Here is a tiny trained network, its code and every weight. The questions are about switching its units off for an input and a target symbol, where a switched-off unit gives its printed mean instead of its output.

import numpy as np


def w(rows, s, z=0):
    codes = np.array(rows[::2]) - 128.0
    scale = np.full(codes.shape[1], s)
    scale[-1] = z or s
    return codes * scale


def norm(h):
    return h / np.sqrt((h * h).mean(-1, keepdims=True) + 1e-5)


def f(y):
    return y / 2 * (1 + np.tanh(0.7978845608 * (y + 0.044715 * y**3)))


def softmax(a):
    e = np.exp(a - a.max(-1, keepdims=True))
    return e / e.sum(-1, keepdims=True)


def log_softmax(a):
    a = a - a.max(-1, keepdims=True)
    return a - np.log(np.exp(a).sum(-1, keepdims=True))


def net(x, mask):
    ids = ['ΓΔΣΦβεη'.index(c) for c in x.split()]
    T = len(ids)
    res = E[ids] + P[:T]
    u = 0
    for l in range(2):
        r = norm(res)
        for j in range(2):
            rows = slice(3 * j, 3 * j + 3)
            q, k, v = (r @ M[l][rows].T for M in (Q, K, V))
            z = softmax(np.where(np.tri(T) > 0, q @ k.T / 3**0.5, -1e9)) @ v
            o = O[l][rows]
            res = res + np.where(mask[u + j], z, o[:, -1]) @ o[:, :-1]
        u += 2
        y = f(norm(res) @ A[l][:, :-1].T + A[l][:, -1])
        res = res + np.where(mask[u : u + 8], y, B[l][:, -1]) @ B[l][:, :-1]
        u += 8
    return log_softmax(norm(res)[-1] @ U[:, :-1].T + U[:, -1])


Q, K, V, O, A, B = {}, {}, {}, {}, {}, {}
E = w([
[187,175,167,182,101,136],'Γ',
[166,89,117,89,175,82],'Δ',
[163,188,148,170,148,81],'Σ',
[147,119,182,182,164,85],'Φ',
[108,153,19,158,139,134],'β',
[110,121,162,89,210,131],'ε',
[169,133,244,8,11,147],'η',
],0.015)
P = w([
[100,102,1,241,115,232],'0',
[159,97,184,89,214,114],'1',
[135,39,154,136,174,59],'2',
[128,83,151,126,163,109],'3',
[114,53,137,144,146,76],'4',
[113,89,139,131,147,117],'5',
[108,85,130,137,136,110],'6',
[94,65,121,150,127,88],'7',
[104,107,133,125,128,145],'8',
[89,79,119,145,118,108],'9',
[93,99,123,132,115,129],'10',
[113,128,131,111,116,177],'11',
],0.006)
Q[0] = w([
[44,134,145,42,141,141],'L0H1',
[158,191,168,156,103,133],'L0H1',
[2,123,159,87,150,202],'L0H1',
[179,95,96,201,134,123],'L0H2',
[111,197,224,191,147,161],'L0H2',
[53,98,48,50,108,195],'L0H2',
],0.0079)
K[0] = w([
[119,148,114,11,84,104],'L0H1',
[94,188,136,95,176,103],'L0H1',
[134,144,152,13,5,115],'L0H1',
[203,195,108,202,63,171],'L0H2',
[254,103,83,151,249,139],'L0H2',
[117,156,167,23,102,99],'L0H2',
],0.0088)
V[0] = w([
[84,171,170,74,173,91],'L0H1',
[120,64,73,204,172,54],'L0H1',
[158,147,133,111,2,155],'L0H1',
[54,105,114,157,181,99],'L0H2',
[96,136,139,126,77,170],'L0H2',
[140,57,152,38,138,120],'L0H2',
],0.0061)
O[0] = w([
[147,123,147,146,52,135,127],'L0H1',
[151,203,105,117,77,226,253],'L0H1',
[105,141,51,128,90,97,25],'L0H1',
[122,111,106,181,154,58,122],'L0H2',
[66,162,20,86,63,233,69],'L0H2',
[160,57,1,120,81,55,31],'L0H2',
],0.0075,0.0039)
A[0] = w([
[115,145,158,96,109,185,165],'L0N1',
[145,41,95,117,101,160,144],'L0N2',
[73,159,109,147,159,156,164],'L0N3',
[167,215,166,126,145,120,153],'L0N4',
[116,82,129,170,192,131,180],'L0N5',
[134,77,152,90,181,163,78],'L0N6',
[132,104,7,127,100,164,7],'L0N7',
[138,134,150,140,170,153,107],'L0N8',
],0.011,0.0021)
B[0] = w([
[63,92,146,132,113,81,160],'L0N1',
[140,222,18,43,112,132,152],'L0N2',
[173,133,96,1,99,109,144],'L0N3',
[197,72,125,90,93,101,254],'L0N4',
[113,117,175,75,102,145,161],'L0N5',
[166,196,76,118,109,148,161],'L0N6',
[151,15,161,141,99,172,157],'L0N7',
[68,72,89,188,152,121,183],'L0N8',
],0.0076,0.0091)
Q[1] = w([
[137,158,121,150,216,80],'L1H1',
[118,100,70,14,247,111],'L1H1',
[121,141,131,122,106,91],'L1H1',
[244,61,164,46,124,122],'L1H2',
[30,151,113,183,134,120],'L1H2',
[173,62,226,39,127,129],'L1H2',
],0.011)
K[1] = w([
[167,102,141,172,138,83],'L1H1',
[170,186,43,177,241,254],'L1H1',
[164,170,82,64,151,111],'L1H1',
[100,197,143,198,220,216],'L1H2',
[122,67,178,47,71,107],'L1H2',
[170,129,100,215,172,243],'L1H2',
],0.0085)
V[1] = w([
[130,168,203,130,178,96],'L1H1',
[88,166,119,72,8,114],'L1H1',
[62,222,174,141,82,185],'L1H1',
[78,104,140,104,175,183],'L1H2',
[63,150,97,167,66,149],'L1H2',
[153,186,163,19,139,133],'L1H2',
],0.011)
O[1] = w([
[145,138,69,48,172,145,193],'L1H1',
[169,171,255,106,189,138,101],'L1H1',
[121,119,107,78,140,151,66],'L1H1',
[102,78,89,109,189,71,154],'L1H2',
[173,77,124,78,147,104,2],'L1H2',
[79,165,124,44,98,70,210],'L1H2',
],0.0098,0.0068)
A[1] = w([
[160,145,169,92,150,82,39],'L1N1',
[180,161,213,75,153,86,143],'L1N2',
[25,250,61,109,85,118,148],'L1N3',
[189,22,90,158,81,196,73],'L1N4',
[131,171,1,102,165,96,139],'L1N5',
[175,40,117,89,64,90,113],'L1N6',
[97,125,118,221,31,100,2],'L1N7',
[102,108,217,124,89,107,246],'L1N8',
],0.0084,0.0023)
B[1] = w([
[172,175,94,194,133,53,169],'L1N1',
[132,84,54,148,39,102,254],'L1N2',
[143,212,201,161,180,113,246],'L1N3',
[119,157,99,182,192,161,158],'L1N4',
[78,181,193,169,90,171,247],'L1N5',
[99,100,184,83,168,178,185],'L1N6',
[214,121,92,47,118,28,153],'L1N7',
[115,83,74,133,254,184,214],'L1N8',
],0.0085,0.0058)
U = w([
[108,124,66,170,136,197,204],'Γ',
[18,128,106,121,157,68,6],'Δ',
[192,156,66,157,100,55,46],'Σ',
[109,236,164,98,116,152,188],'Φ',
[124,73,132,139,213,162,174],'β',
[185,111,199,149,87,190,85],'ε',
[129,93,155,5,114,143,160],'η',
],0.012,0.0026)

Each question gives the input, a string of symbols that net reads in full, and the target symbol t.
The units are the heads (3 rows each of Q, K, V and O) and the neurons (one row each of A and B). Each row of codes is followed by its name. A weight is (code - 128) times the scale printed after its matrix; where a second scale follows, it is the last column's (O, A, B and U).
mask holds one flag per unit, layer by layer, with each layer's heads first. A switched-off unit (its flag False) gives its mean, the last column of its rows in O or B, instead of its output. The means were averaged over made-up inputs and are rounded, as every weight is.
A unit's drop is (log p(t) with every unit on - log p(t) with that unit switched off) / (log p(t) with every unit on - log p(t) with every unit switched off).
k most important neurons: the k neurons with the biggest drops, biggest first
top k neurons in layer l: the k neurons of layer l with the biggest drops, biggest first
heads that matter: for each layer, one digit per head in row order, 1 if its drop is at least 0.15 and else 0, layers parted by /
input Σ Σ Δ η ε, target Δ: 2 most important neurons	[L0N4 L0N2]
input Δ Σ Δ ε, target Σ: heads that matter	01 / 00
input Φ Δ ε, target Γ: heads that matter	00 / 11
input Γ β Σ ε, target η: 2 most important neurons	[L0N5 L0N3]
input β Σ Σ Σ ε Δ β Σ, target β: 3 most important neurons	[L0N4 L1N6 L1N2]
input Γ Δ β Γ Δ Γ Γ η Σ Δ, target Φ: 2 most important neurons	[L0N3 L0N2]
input β Σ Δ Σ Σ β β Φ Γ Φ ε β, target β: 4 most important neurons	[L0N3 L0N4 L0N5 L1N4]
input Σ η Φ Γ Σ Γ Σ Δ β Σ Σ Φ, target β: heads that matter	11 / 00
input η Δ η Σ Σ Σ β β, target ε: top neuron in layer 0	[L0N7]
input Φ Δ Γ Σ Δ ε ε ε Σ Φ, target Γ: 2 most important neurons	[L0N8 L0N4]
input Σ β Φ Σ Σ Σ β, target Φ: top 2 neurons in layer 0	[L0N3 L0N4]
input Δ Φ ε η Σ Σ Δ, target Φ: top 3 neurons in layer 0	[L0N2 L0N6 L0N4]
input η Σ Δ Δ Γ β η Δ, target ε: heads that matter	01 / 10
input Σ Σ ε Γ Σ Φ ε Σ β, target Φ: heads that matter	00 / 01
input Γ Γ Σ β Δ ε β, target η: heads that matter	11 / 00
input Σ Σ Δ Σ Σ ε, target Φ: heads that matter	00 / 11
input η ε Δ Σ Δ Σ Φ Γ η Σ, target ε: heads that matter	10 / 11
input Φ Σ β Δ Δ, target Γ: heads that matter	00 / 11
input β Γ β Σ Σ Σ β, target β: 3 most important neurons	[L0N3 L0N4 L0N7]
input Γ Σ Φ Δ Γ, target η: heads that matter	11 / 11
input Φ Δ Δ Γ Δ Σ Γ, target Γ: top 4 neurons in layer 0	[L0N8 L0N4 L0N6 L0N2]
input Σ β Φ ε Σ β Δ Σ Σ ε, target Φ: heads that matter	00 / 00
input Γ Δ Σ Σ Σ Γ Σ Σ Γ β β, target η: heads that matter	01 / 01
input Σ Δ Σ η Δ Γ Φ, target β: heads that matter	01 / 00
input Σ Δ Σ ε β Σ Γ Γ Φ Φ, target Φ: 2 most important neurons	[L0N3 L0N7]
input Σ η Φ Σ Φ Σ Γ Γ Δ Σ Σ, target Σ: 2 most important neurons	[L1N2 L0N4]
input ε Σ Σ η Σ Σ β Σ η, target Δ: heads that matter	10 / 01
input Φ Δ Γ Σ Γ Φ Γ Φ Σ, target Γ: 4 most important neurons	[L0N8 L0N4 L0N2 L1N3]
input Δ Γ Σ Σ Δ ε Σ Σ ε β Γ, target Σ: most important neuron	[L0N3]
input Γ Φ Σ Γ Δ Σ ε ε Φ, target η: 2 most important neurons	[L0N3 L0N7]
